[128 = 0]

[165 138 120  83 116  47 121 112 126 125 133 106 138 107 124 134 164 162
 102 142 142] : Z332/Z58
[164 137 123 126 112 115 161 122 113 122 128 140 123 113 116 107 119 186
  70 137  91] : Z200/Z109
[103 145 208  25 139  16  59 140 162 150 158  94 143 140 141 139 203  89
 129 140 231] : Z332/Z58
[189 128 127  78 116 128 149 110 107 119 155 118 128 160 121 115 155 166
  95 131 134] : Z200/Z109
[110 124 139  66 130  74 113 127 120 135 108 113 119 123 124 142 116 138
 115 135 157] : Z332/Z881
[135 138 124  96 124 111 124 120 121 112 133 120 118 146 142 126 145 106
  82 136 151] : Z200/Z109
[181 119 127 107 129 122 133 122 121 126 142  87 159 109 118 142 119 152
 123 134 107] : Z332/Z881
[139 124 125 105 124 120 130 133 115 154 106 146 115 130 126 114 122 137
  92 141 128] : Z200/Z109
[147 142 130  94 111 127 112 130 122 129 141 120 120 158 123 122 159  93
  88 131 153] : Z200/Z109
[119 115 116 148 120 100 147 123 116 122 134 143 114 118 130 123 119 189
  96 125 152] : Z332/Z881
[189 133 133 131 139 151 126 136 118 130 113 123 143 130 120 166 119 115
 105 133 107] : Z200/Z550
[134 130 118 120 114 143 126 135 119 137 146 153 119 116 140 135 142  76
  86 130 144] : Z200/Z109
[ 84 140 122  91 122  76  91 150 124 131 101 129 108 146 142 125 158  81
  89 176 171] : Z200/Z550
[108 149 134  91 141  69  99 141 105 123  94 125 101 140 142 129 145 116
  95 137 143] : Z200/Z550
[ 94 147 127  82 128  77 120 149 132 128 115 142  99 146 103 110 154 130
  83 142 172] : Z200/Z550
[ 97 149 133  87 130  83 100 147 116 135  99 124 102 153 134 133 156 107
  95 138 153] : Z200/Z550
[143 136 136 101 131  23 118 117 114 122 113 137 127  87 111 122 115 185
  95 141 114] : Z332/Z58
[178 115  88 158 101 173 209  98 104 114 144 177 113 127 111  98  86 217
  50 133  47] : Z200/Z109
[ 18 146 127  73 142   4  86 149 136 124  44 153  70  63 127  97 152 212
  80 154 181] : Z332/Z881
[158 139 131  66 145  14 122 118 104 128 131 131 146  87 124 127 148 194
  90 140 141] : Z332/Z58

[131 111 131 111 126  96 124 186 145 106 122  95 110 166 158 148 115 140
 134 105 126] : Z130/T
[133 130 140 148 108  84 138 167 148 123 124 114 121 103 152 144 139 127
 125 140 125] : Z130/T
[152 152 104 129 118  59 155 176 124 128 131  87 135 111 136 151 148 160
 171 145 118] : Z130/R
[134 158 125 122 147  50 100 179  86 128 117 108 125 193 127  53 139 127
 174 175 136] : Z780/Z
[127 131  87 115 101  27 164 145 121 104 135  91 145  93 172 146 147 121
 156 151 119] : Z780/W
[119 150 127 116 121 104 131 190 149 128 117 121 133 134 168 150 138 172
 142 115 122] : Z130/T
[129 163 145 141 122 106 111 187 176 140 134 129 119 147 146 130 126 137
 137 119 139] : Z130/T
[ 90 148 134 119 120  79 140 129  90 127 137 114 118 128 131 113 136 102
 154 123 107] : Z780/W
[124 140 135 121  75  80 134 172 135 137 129 132 127 113 141 135 134 128
 131 121 136] : Z130/R
[135 166 118 111 107  66 161 184 109 119 122  92 134 152 155 130 124 133
 141 146 132] : Z780/Z
[134 164 112 138 120  51 155 169 111 132 123  97 122 122 116 113 140 123
 148 137 117] : Z780/Z
[128 187 133 139 126  79  93 240 135 116 103 138 148 192 183 121 154 156
 139 120 138] : Z130/T
[134 150 113 121 130  42 174 146 101 141 136 108 146 123 109  96 143 122
 155 133 110] : Z780/Z
[122 140 134 123 120 126 115 175 140 124 135 118 131 106 149 125 131 128
 131 122 122] : Z130/T
[127 171 122 133 109  41 135 159 122 114 206  93 122 150 146 130 126 107
 130 129 144] : Z780/Z
[123 152 116 126 102  81 160 165  85 155 143  79 117 116 136 151 143 121
 157 131 119] : Z780/Z
[139 149 120 114 108  85 136 144 113 120 140 105 114 123 141  94 126 109
 156 129 124] : Z780/Z
[132 162 125 111 109  83 150 156 106 125 155 108 114 149 112  97 131 110
 156 136 131] : Z780/Z
[149 175 134 156 108  71 112 175 115 107 122  93 129 168 140 121 135 127
 136 132  94] : Z780/Z
[128 177 135 118 115  78 115 182 119 139 128 121 134 157 147  83 115 144
 164 135 124] : Z130/R
[128 147 146 127 124 123  98 192 155 119 140 119 132 144 162 144 119 124
 127 116 137] : Z130/T
[131 184  92 134 125  57 102 204 127 130 107 105 118 171 188 131 147 169
 151 121 141] : Z130/R
[132 180 136 145 128  82  78 203 132 122 125 107 131 175 180  57 129 136
 164 115 147] : Z130/T
[131 174 132 134  72  71 113 234 136 145 124  96 133 172 163 140 125 150
 131 124 137] : Z130/R
[131 165 116 144  84 101 171 143 123 115 132 100 109  72 141 172 146 120
 104 140 118] : Z780/W
[118 138 109  96 122  45 165 150 116 125 147 113 122 119 109 123 138 114
 152 145 118] : Z780/Z
[132 214 135 137 116  53 109 231 110 119 102  77 132 192 174 119 140 170
 171 141 130] : Z130/T
[123 166 122 120 114  63 129 188 122 127 127 164  94 124 152 127 155 156
 141 135 122] : Z130/T
[119 199 115 122 131  23 131 183  84 128 128  92 123 193 154  84 158 155
 213 153 137] : Z780/W
[137 147 128 162 103  90 115 193 140 128 122 116 130 132 163 147 129 121
 122 117 138] : Z130/T
[120 164 124 139 105  85 122 209 140 139 117  92 123 139 180 175 141 148
 121 133 134] : Z130/R
[131 170 128 129 133 119 120 187 137 132 134 120 124 172 158 127 128 163
 155 103 131] : Z130/T
[132 134 126 126 121  68 134 228 116 139 117 111 131 144 138 119 144 145
 150 124 125] : Z130/T
[143 146 110 125 128  44 147 162  73 116 114  51 118 149 128  92 144 125
 146 148 123] : Z780/Z
[137 153 120 137 119  66 122 164 122 130 138 112 135 103 136 101 140 128
 154 140 116] : Z130/R
[121 131 110 126 113  45 175 174 136  98 121 101 128 112 136 144 140 120
 140 136 119] : Z780/Z
[124 157 120 127 124 113  49 166 143 132 132 119 128 149 135 124 130 138
 139 125 132] : Z130/R
[131 139 122 128 102  68 116 160 139 123 131 119 117 153 145 141 123 121
 119  69 126] : Z780/Z

[138 134 128 131 130 124 135 137 119 132 118 126 151 138 132 122 120 158
 122 130 121] : Z658/J
[127 115 136 130 120 129 134 151 138 114 117 136 163 109 128 125 132 126
 126 144 119] : Z658/K
[122 139 126 128 116 149 132 121 158 152 109 136 142 168 131 139 109 138
 132 119 125] : Z658/K
[128 124 126 129 130 121 131 137 148 119 124 140 136 135 121 132 122 126
 118 143 125] : Z658/K
[119 132 121 134 143 118 124 138 174 163 124 144 134 134 138 135 121 121
 127 141 137] : Z256/E
